Here is a tiny trained network, its code and every weight. The questions are about switching its units off for an input and a target symbol, where a switched-off unit gives its printed mean instead of its output.

import numpy as np


def w(rows, s, z=0):
    codes = np.array(rows[::2]) - 128.0
    scale = np.full(codes.shape[1], s)
    scale[-1] = z or s
    return codes * scale


def norm(h):
    return h / np.sqrt((h * h).mean(-1, keepdims=True) + 1e-5)


def f(y):
    return y / 2 * (1 + np.tanh(0.7978845608 * (y + 0.044715 * y**3)))


def softmax(a):
    e = np.exp(a - a.max(-1, keepdims=True))
    return e / e.sum(-1, keepdims=True)


def log_softmax(a):
    a = a - a.max(-1, keepdims=True)
    return a - np.log(np.exp(a).sum(-1, keepdims=True))


def net(x, mask):
    ids = ['ΛΦΨζθπστ'.index(c) for c in x.split()]
    T = len(ids)
    res = E[ids] + P[:T]
    u = 0
    for l in range(3):
        r = norm(res)
        for j in range(2):
            rows = slice(2 * j, 2 * j + 2)
            q, k, v = (r @ M[l][rows].T for M in (Q, K, V))
            z = softmax(np.where(np.tri(T) > 0, q @ k.T / 2**0.5, -1e9)) @ v
            o = O[l][rows]
            res = res + np.where(mask[u + j], z, o[:, -1]) @ o[:, :-1]
        u += 2
        y = f(norm(res) @ A[l][:, :-1].T + A[l][:, -1])
        res = res + np.where(mask[u : u + 4], y, B[l][:, -1]) @ B[l][:, :-1]
        u += 4
    return log_softmax(norm(res)[-1] @ U[:, :-1].T + U[:, -1])


Q, K, V, O, A, B = {}, {}, {}, {}, {}, {}
E = w([
[165,198,198],'Λ',
[51,79,194],'Φ',
[130,135,112],'Ψ',
[76,188,59],'ζ',
[159,126,184],'θ',
[117,209,250],'π',
[168,171,124],'σ',
[86,72,114],'τ',
],0.017)
P = w([
[171,161,58],'0',
[8,195,161],'1',
[190,81,91],'2',
[17,169,150],'3',
[190,88,90],'4',
[20,181,164],'5',
[184,68,102],'6',
],0.013)
Q[0] = w([
[65,184,205],'0.h0',
[138,91,117],'0.h0',
[206,58,89],'0.h1',
[255,71,168],'0.h1',
],0.035)
K[0] = w([
[19,190,224],'0.h0',
[110,27,175],'0.h0',
[221,101,141],'0.h1',
[244,140,254],'0.h1',
],0.026)
V[0] = w([
[153,83,149],'0.h0',
[251,50,62],'0.h0',
[38,137,72],'0.h1',
[134,128,136],'0.h1',
],0.013)
O[0] = w([
[144,83,131,89],'0.h0',
[191,71,6,1],'0.h0',
[123,231,118,131],'0.h1',
[134,113,132,129],'0.h1',
],0.012,0.0074)
A[0] = w([
[224,128,157,56],'0.n0',
[251,125,186,172],'0.n1',
[145,8,174,248],'0.n2',
[251,109,200,5],'0.n3',
],0.03,0.0021)
B[0] = w([
[233,114,186,174],'0.n0',
[118,175,178,201],'0.n1',
[81,54,163,246],'0.n2',
[129,110,255,203],'0.n3',
],0.056,0.013)
Q[1] = w([
[171,142,251],'1.h0',
[43,56,21],'1.h0',
[54,146,134],'1.h1',
[120,70,128],'1.h1',
],0.031)
K[1] = w([
[104,243,62],'1.h0',
[76,2,202],'1.h0',
[195,198,161],'1.h1',
[76,90,155],'1.h1',
],0.027)
V[1] = w([
[83,70,121],'1.h0',
[166,67,143],'1.h0',
[154,166,38],'1.h1',
[4,158,93],'1.h1',
],0.025)
O[1] = w([
[96,141,141,88],'1.h0',
[88,33,132,25],'1.h0',
[57,187,199,7],'1.h1',
[2,38,124,102],'1.h1',
],0.018,0.014)
A[1] = w([
[143,60,191,117],'1.n0',
[161,160,115,83],'1.n1',
[167,105,253,125],'1.n2',
[137,52,153,3],'1.n3',
],0.03,0.0069)
B[1] = w([
[156,188,90,209],'1.n0',
[170,115,109,149],'1.n1',
[59,251,93,249],'1.n2',
[253,101,109,166],'1.n3',
],0.033,0.02)
Q[2] = w([
[139,155,232],'2.h0',
[184,8,4],'2.h0',
[66,95,138],'2.h1',
[121,175,81],'2.h1',
],0.029)
K[2] = w([
[2,100,72],'2.h0',
[254,152,151],'2.h0',
[65,136,122],'2.h1',
[153,180,99],'2.h1',
],0.032)
V[2] = w([
[142,147,81],'2.h0',
[73,117,102],'2.h0',
[112,116,156],'2.h1',
[5,25,133],'2.h1',
],0.013)
O[2] = w([
[132,158,144,120],'2.h0',
[191,145,106,138],'2.h0',
[149,141,142,121],'2.h1',
[248,135,172,1],'2.h1',
],0.015,0.0075)
A[2] = w([
[139,138,206,25],'2.n0',
[163,107,130,2],'2.n1',
[83,144,4,119],'2.n2',
[125,204,150,183],'2.n3',
],0.034,0.0048)
B[2] = w([
[125,73,126,176],'2.n0',
[146,139,88,128],'2.n1',
[3,94,123,175],'2.n2',
[204,80,113,252],'2.n3',
],0.035,0.024)
U = w([
[103,155,221,140],'Λ',
[101,49,150,86],'Φ',
[125,122,7,120],'Ψ',
[43,119,108,251],'ζ',
[197,94,137,67],'θ',
[83,225,117,146],'π',
[191,186,84,148],'σ',
[170,48,82,61],'τ',
],0.016,0.0032)

Each question gives the input, a string of symbols that net reads in full, and the target symbol t.
The units are the heads (2 rows each of Q, K, V and O) and the neurons (one row each of A and B). Each row of codes is followed by its name. A weight is (code - 128) times the scale printed after its matrix; where a second scale follows, it is the last column's (O, A, B and U).
mask holds one flag per unit, layer by layer, with each layer's heads first. A switched-off unit (its flag False) gives its mean, the last column of its rows in O or B, instead of its output. The means were averaged over made-up inputs and are rounded, as every weight is.
A unit's drop is (log p(t) with every unit on - log p(t) with that unit switched off) / (log p(t) with every unit on - log p(t) with every unit switched off).
The circuit of an input: a set's keep is (log p(t) with only the set's units on - log p(t) with every unit switched off) / (log p(t) with every unit on - log p(t) with every unit switched off). Starting from the 12 units with the biggest drops (on a tie, the unit counted first), units are removed one at a time, each time the one whose removal leaves the highest keep (on an exact tie, the one counted first), for as long as the keep stays at least 0.8.
units of the circuit, in order: the units of the circuit, biggest drop first
k most important neurons: the k neurons with the biggest drops, biggest first
top k neurons in layer l: the k neurons of layer l with the biggest drops, biggest first
heads that matter: for each layer, one digit per head in row order, 1 if its drop is at least 0.15 and else 0, layers parted by /
input Λ π π Λ Λ ζ π, target π: units of the circuit, in order => [1.n2]
input π σ τ Λ, target ζ: heads that matter => 00 / 00 / 01
input σ σ Λ θ, target σ: 2 most important neurons => [0.n2; 0.n3]
input Ψ ζ τ ζ, target π: top 2 neurons in layer 0 => [0.n2; 0.n3]
input Λ θ ζ, target ζ: 2 most important neurons => [0.n1; 0.n0]
input Λ σ ζ ζ Ψ τ, target Ψ: heads that matter => 10 / 01 / 01
input θ π Λ σ π ζ, target θ: top 3 neurons in layer 1 => [1.n2; 1.n0; 1.n3]
input π σ ζ θ θ θ, target ζ: 4 most important neurons => [0.n0; 0.n1; 2.n2; 0.n3]
input Ψ Ψ σ ζ, target π: top 2 neurons in layer 0 => [0.n3; 0.n2]
input π Λ Λ Ψ Ψ Λ, target ζ: 3 most important neurons => [0.n0; 0.n3; 2.n2]
input τ τ σ π π θ, target Φ: 4 most important neurons => [0.n0; 0.n3; 0.n1; 0.n2]
input Φ ζ Φ Λ, target τ: 3 most important neurons => [0.n3; 1.n2; 0.n0]
input τ τ Λ π, target Φ: 4 most important neurons => [0.n0; 0.n3; 0.n2; 0.n1]
input θ Λ Λ σ τ, target τ: units of the circuit, in order => [0.h0]
input σ Ψ Λ τ, target σ: heads that matter => 10 / 01 / 00
input Λ Ψ Ψ ζ, target Ψ: 3 most important neurons => [0.n3; 0.n2; 0.n0]
input τ σ ζ π, target Φ: heads that matter => 10 / 01 / 01
input τ Ψ Λ Ψ Ψ Φ, target Φ: 4 most important neurons => [0.n0; 0.n3; 0.n2; 0.n1]
input Λ ζ ζ Ψ π Λ, target Ψ: 4 most important neurons => [0.n1; 0.n0; 0.n3; 0.n2]
input σ τ τ Λ τ ζ, target σ: units of the circuit, in order => [0.n2]
input θ Λ Φ σ, target τ: 4 most important neurons => [0.n3; 0.n2; 1.n2; 0.n0]
input Λ σ Λ Λ Λ π, target Ψ: heads that matter => 00 / 01 / 01
